Here is a tiny trained network, its code and every weight. The questions are about switching its units off for an input and a class, where a switched-off unit gives its printed mean instead of its output.

import numpy as np


def w(rows, s, z=0):
    codes = np.array(rows[::2]) - 128.0
    scale = np.full(codes.shape[1], s)
    scale[-1] = z or s
    return codes * scale


def f(y):
    return np.maximum(y, 0)


def log_softmax(a):
    a = a - a.max(-1, keepdims=True)
    return a - np.log(np.exp(a).sum(-1, keepdims=True))


def net(x, mask):
    res = np.array(x, float).reshape(1, 6) / 4 @ E
    y = f(res @ A[0][:, :-1].T + A[0][:, -1])
    res = res + np.where(mask, y, B[0][:, -1]) @ B[0][:, :-1]
    return log_softmax(res[-1] @ U[:, :-1].T + U[:, -1])


A, B = {}, {}
E = w([
[114,119,136,137,139],'x0',
[127,164,137,252,34],'x1',
[120,122,137,125,123],'x2',
[164,4,75,181,93],'x3',
[26,146,26,114,124],'x4',
[121,123,139,119,116],'x5',
],0.011)
A[0] = w([
[160,171,157,163,130,107],'neuron 0',
[161,147,175,175,89,116],'neuron 1',
[95,76,62,151,90,144],'neuron 2',
[172,12,77,144,114,171],'neuron 3',
[158,52,82,183,54,94],'neuron 4',
[223,116,222,146,154,255],'neuron 5',
[83,104,77,137,108,123],'neuron 6',
[95,88,58,36,165,192],'neuron 7',
[180,83,137,74,163,200],'neuron 8',
[157,168,178,210,68,122],'neuron 9',
[111,114,152,138,143,102],'neuron 10',
[36,230,76,180,77,122],'neuron 11',
[94,245,183,111,156,249],'neuron 12',
[81,106,104,129,112,96],'neuron 13',
[106,194,147,254,38,134],'neuron 14',
[35,141,32,111,105,134],'neuron 15',
],0.014,0.0065)
B[0] = w([
[94,120,158,150,126,163],'neuron 0',
[89,80,137,178,136,180],'neuron 1',
[174,132,72,101,160,194],'neuron 2',
[150,57,106,99,26,237],'neuron 3',
[178,35,96,159,193,213],'neuron 4',
[99,45,239,33,156,252],'neuron 5',
[165,149,93,95,147,171],'neuron 6',
[25,132,43,106,105,229],'neuron 7',
[139,142,166,35,111,215],'neuron 8',
[78,81,151,214,139,206],'neuron 9',
[124,133,128,119,123,132],'neuron 10',
[185,213,177,162,70,208],'neuron 11',
[52,247,193,115,196,236],'neuron 12',
[167,134,109,114,139,153],'neuron 13',
[201,129,210,254,155,235],'neuron 14',
[175,187,28,170,108,204],'neuron 15',
],0.031,0.018)
U = w([
[85,187,182,19,208,250],'0',
[15,250,41,169,162,134],'1',
[62,152,212,194,205,150],'2',
[188,252,155,204,93,225],'3',
[168,69,143,31,22,211],'4',
[154,131,4,73,72,19],'5',
[178,28,144,173,166,52],'6',
[255,129,43,201,194,34],'7',
],0.0071,0.0018)

Each question gives the input, the list of numbers given to net, and the class t.
The units are the neurons (one row each of A and B). Each row of codes is followed by its name. A weight is (code - 128) times the scale printed after its matrix; where a second scale follows, it is the last column's (A, B and U).
mask holds one flag per neuron, in row order. A switched-off neuron (its flag False) gives its mean, the last column of its row in B, instead of its output. The means were averaged over made-up inputs and are rounded, as every weight is.
A unit's drop is (log p(t) with every unit on - log p(t) with that unit switched off) / (log p(t) with every unit on - log p(t) with every unit switched off).
The circuit of an input: a set's keep is (log p(t) with only the set's units on - log p(t) with every unit switched off) / (log p(t) with every unit on - log p(t) with every unit switched off). Starting from the 12 units with the biggest drops (on a tie, the unit counted first), units are removed one at a time, each time the one whose removal leaves the highest keep (on an exact tie, the one counted first), for as long as the keep stays at least 0.8.
circuit, biggest first: the units of the circuit, biggest drop first
most important unit: the unit with the biggest drop
k most important neurons: the k neurons with the biggest drops, biggest first
drop of u: that unit's drop, to one decimal
input [-8,7,-6,1,-2,2], class 6: circuit, biggest first	neuron 12
input [-3,2,2,1,1,-1], class 7: circuit, biggest first	neuron 5; neuron 12
input [8,1,-2,0,2,-4], class 3: 2 most important neurons	neuron 4; neuron 7
input [-2,-3,6,2,2,6], class 5: 2 most important neurons	neuron 12; neuron 5
input [5,0,-1,5,4,-1], class 5: 2 most important neurons	neuron 14; neuron 3
input [-3,6,-4,-2,1,-3], class 3: 2 most important neurons	neuron 11; neuron 5
input [-2,-8,-6,4,0,1], class 4: 2 most important neurons	neuron 8; neuron 15
input [5,-5,-4,6,1,5], class 5: 2 most important neurons	neuron 5; neuron 7
input [-6,-1,6,8,4,-1], class 5: 2 most important neurons	neuron 3; neuron 14
input [8,6,7,-8,2,7], class 3: 2 most important neurons	neuron 11; neuron 5
input [4,-6,5,-2,0,4], class 0: 2 most important neurons	neuron 15; neuron 8
input [-1,5,4,-1,1,-4], class 3: 2 most important neurons	neuron 5; neuron 11
input [7,-1,-4,-8,1,4], class 1: 2 most important neurons	neuron 5; neuron 8
input [6,5,-4,1,2,-6], class 7: most important unit	neuron 12
input [0,0,-5,-5,-6,-3], class 0: 2 most important neurons	neuron 14; neuron 5
input [-7,0,5,-2,6,6], class 1: 2 most important neurons	neuron 14; neuron 7
input [3,-3,0,-3,1,-2], class 1: drop of neuron 5	0.9
input [5,0,-8,-1,7,6], class 1: drop of neuron 14	0.5
input [-3,-2,5,-8,1,1], class 1: drop of neuron 5	1.0
input [8,1,0,5,7,2], class 7: most important unit	neuron 4
